Below is a small trained network, with its code and all its weights. Each question gives an input and a class and asks what happens when units are switched off, that is, made to give their printed mean instead of their output.

import numpy as np


def w(rows, s, z=0):
    codes = np.array(rows[::2]) - 128.0
    scale = np.full(codes.shape[1], s)
    scale[-1] = z or s
    return codes * scale


def norm(h):
    return h / np.sqrt((h * h).mean(-1, keepdims=True) + 1e-5)


def f(y):
    return y / 2 * (1 + np.tanh(0.7978845608 * (y + 0.044715 * y**3)))


def log_softmax(a):
    a = a - a.max(-1, keepdims=True)
    return a - np.log(np.exp(a).sum(-1, keepdims=True))


def net(x, mask):
    res = np.array(x, float).reshape(1, 6) / 4 @ E
    u = 0
    for l in range(3):
        y = f(norm(res) @ A[l][:, :-1].T + A[l][:, -1])
        res = res + np.where(mask[u : u + 5], y, B[l][:, -1]) @ B[l][:, :-1]
        u += 5
    return log_softmax(norm(res)[-1] @ U[:, :-1].T + U[:, -1])


A, B = {}, {}
E = w([
[129,136,125,125,114,137,122,129],'x0',
[53,253,241,116,251,154,70,150],'x1',
[134,116,129,127,147,128,132,128],'x2',
[79,55,175,117,111,77,49,146],'x3',
[192,130,177,174,118,132,102,129],'x4',
[132,127,137,102,130,126,116,44],'x5',
],0.0066)
A[0] = w([
[87,65,155,127,109,90,89,143,11],'L0N0',
[52,107,92,75,132,123,134,133,6],'L0N1',
[121,112,152,92,117,110,97,16,5],'L0N2',
[200,103,189,170,125,122,94,132,35],'L0N3',
[118,118,125,139,111,115,125,254,4],'L0N4',
],0.018,0.0044)
B[0] = w([
[146,175,98,68,98,235,38,133,254],'L0N0',
[44,218,111,147,32,70,175,116,190],'L0N1',
[156,52,105,233,226,167,187,127,234],'L0N2',
[6,200,80,104,59,90,185,114,237],'L0N3',
[170,49,113,224,234,146,185,55,232],'L0N4',
],0.014,0.0061)
A[1] = w([
[204,173,108,114,149,116,206,132,49],'L1N0',
[161,67,193,122,93,39,113,182,27],'L1N1',
[124,60,157,116,117,63,108,161,26],'L1N2',
[137,60,191,128,126,8,127,179,7],'L1N3',
[118,14,140,93,71,46,129,150,32],'L1N4',
],0.015,0.0018)
B[1] = w([
[67,118,85,141,116,212,44,90,255],'L1N0',
[114,88,47,111,125,189,124,141,123],'L1N1',
[34,70,35,104,88,206,70,157,116],'L1N2',
[52,99,55,87,123,173,144,246,119],'L1N3',
[196,157,181,37,162,107,191,215,158],'L1N4',
],0.011,0.0051)
A[2] = w([
[143,128,97,42,108,215,49,167,6],'L2N0',
[201,36,59,98,24,100,142,136,94],'L2N1',
[150,139,206,12,172,123,168,200,164],'L2N2',
[107,218,121,121,46,109,197,126,66],'L2N3',
[83,141,249,105,169,67,63,187,53],'L2N4',
],0.015,0.0018)
B[2] = w([
[244,61,179,121,63,80,94,98,253],'L2N0',
[73,226,210,92,243,141,152,200,211],'L2N1',
[142,61,227,170,184,45,51,132,169],'L2N2',
[131,72,129,133,81,17,84,135,255],'L2N3',
[193,139,143,39,144,131,219,227,188],'L2N4',
],0.011,0.0084)
U = w([
[120,85,71,224,251,222,240,90,73],'0',
[167,195,239,6,185,112,157,250,87],'1',
[10,204,64,123,2,29,151,115,57],'2',
[154,75,131,148,122,110,100,100,254],'3',
[166,84,128,142,114,107,135,103,246],'4',
[193,126,115,72,30,234,4,87,22],'5',
],0.006,0.0058)

Each question gives the input, the list of numbers given to net, and the class t.
The units are the neurons (one row each of A and B). Each row of codes is followed by its name. A weight is (code - 128) times the scale printed after its matrix; where a second scale follows, it is the last column's (A, B and U).
mask holds one flag per neuron, layer by layer. A switched-off neuron (its flag False) gives its mean, the last column of its row in B, instead of its output. The means were averaged over made-up inputs and are rounded, as every weight is.
A unit's drop is (log p(t) with every unit on - log p(t) with that unit switched off) / (log p(t) with every unit on - log p(t) with every unit switched off).
The circuit of an input: a set's keep is (log p(t) with only the set's units on - log p(t) with every unit switched off) / (log p(t) with every unit on - log p(t) with every unit switched off). Starting from the 12 units with the biggest drops (on a tie, the unit counted first), units are removed one at a time, each time the one whose removal leaves the highest keep (on an exact tie, the one counted first), for as long as the keep stays at least 0.8.
circuit, biggest first: the units of the circuit, biggest drop first
most important unit: the unit with the biggest drop
top k neurons: the k neurons with the biggest drops, biggest first
k most important neurons of layer l: the k neurons of layer l with the biggest drops, biggest first
input [-1,-4,3,-1,-6,-3], class 2: top 2 neurons -> (L0N1; L2N0)
input [3,-2,1,8,5,3], class 5: most important unit -> L0N0
input [4,0,-1,-3,2,-6], class 0: top 3 neurons -> (L0N4; L2N0; L2N3)
input [-3,-8,0,8,3,-1], class 1: top 2 neurons -> (L2N1; L1N0)
input [8,-8,1,-3,1,-7], class 1: top 2 neurons -> (L2N1; L0N2)
input [5,6,3,-3,-3,6], class 0: top 2 neurons -> (L0N0; L2N0)
input [5,4,0,-3,6,5], class 2: top 2 neurons -> (L0N3; L0N4)
input [7,-5,6,-8,0,4], class 5: circuit, biggest first -> (L1N0; L0N4)
input [-5,-5,-2,-6,2,-5], class 5: top 2 neurons -> (L1N0; L0N2)
input [-4,8,0,3,-2,8], class 0: top 2 neurons -> (L0N2; L2N0)
input [-2,-8,4,5,6,-2], class 1: top 2 neurons -> (L2N1; L0N1)
input [-4,6,7,-3,-8,-8], class 0: top 2 neurons -> (L0N4; L0N3)
input [3,-8,-3,-1,-6,-1], class 1: top 2 neurons -> (L2N1; L0N3)
input [7,4,3,8,0,2], class 5: circuit, biggest first -> (L0N0)
input [0,-5,-2,-4,1,4], class 1: top 3 neurons -> (L0N4; L2N1; L0N2)
input [-1,7,-1,4,-6,8], class 0: top 2 neurons -> (L0N2; L0N3)
input [-4,5,1,-6,-2,3], class 5: 2 most important neurons of layer 0 -> (L0N3; L0N2)
input [0,-3,-5,7,-4,-7], class 0: 2 most important neurons of layer 0 -> (L0N4; L0N1)
input [1,7,-4,3,-8,-6], class 2: 2 most important neurons of layer 0 -> (L0N1; L0N2)
input [-1,4,6,3,3,6], class 0: circuit, biggest first -> (L0N2)
input [3,-6,-3,-6,4,-5], class 1: 2 most important neurons of layer 2 -> (L2N1; L2N3)
input [-7,7,3,3,-1,-7], class 0: 4 most important neurons of layer 2 -> (L2N0; L2N3; L2N1; L2N2)
input [4,8,-2,-7,-7,-8], class 0: 2 most important neurons of layer 2 -> (L2N3; L2N1)
input [-6,-3,6,3,5,-7], class 0: 2 most important neurons of layer 0 -> (L0N4; L0N1)
input [2,3,-4,-6,2,4], class 5: 3 most important neurons of layer 0 -> (L0N3; L0N4; L0N2)
input [-5,2,-6,2,-8,4], class 2: 2 most important neurons of layer 0 -> (L0N1; L0N4)
